Here is a tiny trained network, its code and every weight. The questions are about switching its units off for an input and a class, where a switched-off unit gives its printed mean instead of its output.

import numpy as np


def w(rows, s, z=0):
    codes = np.array(rows[::2]) - 128.0
    scale = np.full(codes.shape[1], s)
    scale[-1] = z or s
    return codes * scale


def f(y):
    return y / 2 * (1 + np.tanh(0.7978845608 * (y + 0.044715 * y**3)))


def log_softmax(a):
    a = a - a.max(-1, keepdims=True)
    return a - np.log(np.exp(a).sum(-1, keepdims=True))


def net(x, mask):
    res = np.array(x, float).reshape(1, 7) / 4 @ E
    y = f(res @ A[0][:, :-1].T + A[0][:, -1])
    res = res + np.where(mask, y, B[0][:, -1]) @ B[0][:, :-1]
    return log_softmax(res[-1] @ U[:, :-1].T + U[:, -1])


A, B = {}, {}
E = w([
[68,16,221,221,212,206,229,38,208],'x0',
[126,127,126,117,130,134,130,128,126],'x1',
[231,187,236,125,215,3,79,109,218],'x2',
[51,226,85,104,188,205,34,25,164],'x3',
[26,43,216,39,27,104,38,146,222],'x4',
[135,134,130,131,128,126,123,124,125],'x5',
[127,130,123,133,131,127,129,126,128],'x6',
],0.0039)
A[0] = w([
[45,56,189,48,43,103,49,148,193,86],'n0',
[93,60,183,196,181,179,199,63,180,65],'n1',
[216,30,177,152,64,61,230,225,83,37],'n2',
[24,76,34,138,56,234,189,163,58,36],'n3',
[178,197,63,65,60,86,53,178,80,28],'n4',
[56,232,102,102,194,206,20,2,159,250],'n5',
[221,25,178,153,62,59,232,226,82,29],'n6',
[215,177,224,133,215,33,95,114,214,124],'n7',
[93,59,183,196,182,180,200,63,181,61],'n8',
[200,188,56,193,200,136,192,118,52,27],'n9',
[196,185,62,185,194,137,190,118,62,47],'n10',
[200,190,53,198,202,134,193,118,47,13],'n11',
[224,189,235,127,224,21,88,126,224,54],'n12',
[54,228,97,99,191,207,18,8,162,142],'n13',
[47,59,188,52,45,104,51,148,190,94],'n14',
[178,197,63,64,61,86,54,178,80,26],'n15',
[94,55,183,200,182,183,201,68,185,31],'n16',
[45,56,190,48,42,103,49,148,194,83],'n17',
[93,60,182,195,181,179,200,63,181,65],'n18',
],0.004,0.0025)
B[0] = w([
[180,214,184,210,197,208,160,75,171,182],'n0',
[97,181,189,30,161,63,61,179,72,174],'n1',
[27,144,31,224,152,51,148,146,183,179],'n2',
[90,84,48,130,57,209,9,15,30,185],'n3',
[65,207,228,50,204,56,53,180,77,174],'n4',
[123,59,78,157,109,53,217,195,191,253],'n5',
[16,147,26,230,153,47,147,147,185,181],'n6',
[110,44,41,115,48,202,83,60,58,212],'n7',
[96,180,187,34,160,65,63,176,72,174],'n8',
[148,197,197,180,176,200,120,77,168,162],'n9',
[151,197,204,179,174,201,121,79,167,159],'n10',
[147,207,202,189,185,205,118,67,171,162],'n11',
[44,34,4,144,12,233,35,2,10,206],'n12',
[93,88,65,181,124,46,196,184,188,213],'n13',
[186,215,186,212,198,209,163,74,173,181],'n14',
[62,213,231,48,208,54,49,181,73,173],'n15',
[80,201,192,37,172,55,46,179,62,168],'n16',
[181,216,185,210,199,209,158,73,169,182],'n17',
[97,178,188,34,159,65,60,178,73,174],'n18',
],0.0053,0.0038)
U = w([
[79,205,208,2,182,59,37,204,68,42],'0',
[158,96,131,125,123,138,158,127,137,255],'1',
[196,219,188,211,188,226,152,64,176,40],'2',
[90,35,46,126,22,191,49,33,48,46],'3',
[165,101,130,97,112,117,164,167,143,222],'4',
[169,83,128,108,103,125,171,160,140,203],'5',
[58,97,54,199,131,32,201,205,205,36],'6',
],0.007,0.0077)

Each question gives the input, the list of numbers given to net, and the class t.
The units are the neurons (one row each of A and B). Each row of codes is followed by its name. A weight is (code - 128) times the scale printed after its matrix; where a second scale follows, it is the last column's (A, B and U).
mask holds one flag per neuron, in row order. A switched-off neuron (its flag False) gives its mean, the last column of its row in B, instead of its output. The means were averaged over made-up inputs and are rounded, as every weight is.
A unit's drop is (log p(t) with every unit on - log p(t) with that unit switched off) / (log p(t) with every unit on - log p(t) with every unit switched off).
The circuit of an input: a set's keep is (log p(t) with only the set's units on - log p(t) with every unit switched off) / (log p(t) with every unit on - log p(t) with every unit switched off). Starting from the 12 units with the biggest drops (on a tie, the unit counted first), units are removed one at a time, each time the one whose removal leaves the highest keep (on an exact tie, the one counted first), for as long as the keep stays at least 0.8.
circuit, biggest first: the units of the circuit, biggest drop first
top k neurons: the k neurons with the biggest drops, biggest first
drop of u: that unit's drop, to one decimal
input [-4,7,7,1,-3,-5,6], class 3: circuit, biggest first -> n12, n7
input [-8,-5,-2,-8,2,-4,-4], class 0: top 2 neurons -> n15, n4
input [1,4,7,8,3,1,-1], class 6: top 2 neurons -> n5, n13
input [-8,8,-7,-6,5,5,-2], class 0: circuit, biggest first -> n15
input [5,-3,8,-1,7,1,0], class 3: top 2 neurons -> n12, n7
input [-2,-6,2,-8,1,7,-1], class 6: top 2 neurons -> n6, n2
input [-3,-2,7,-4,-4,2,2], class 3: top 2 neurons -> n12, n7
input [-3,3,4,-6,-1,1,-3], class 6: circuit, biggest first -> n6, n2
input [1,1,7,8,7,0,0], class 6: top 2 neurons -> n5, n13
input [-1,0,-7,8,-4,-7,2], class 6: top 3 neurons -> n5, n13, n12
input [2,5,5,-8,-5,-7,1], class 6: top 3 neurons -> n6, n2, n3
input [2,6,3,8,6,2,-5], class 6: drop of n8 -> 0.0
input [1,-7,6,5,8,-2,4], class 2: drop of n17 -> 0.4
input [-1,-6,8,-8,8,1,6], class 2: drop of n0 -> 0.5
input [-2,4,-8,-5,-6,-2,-8], class 3: circuit, biggest first -> n3
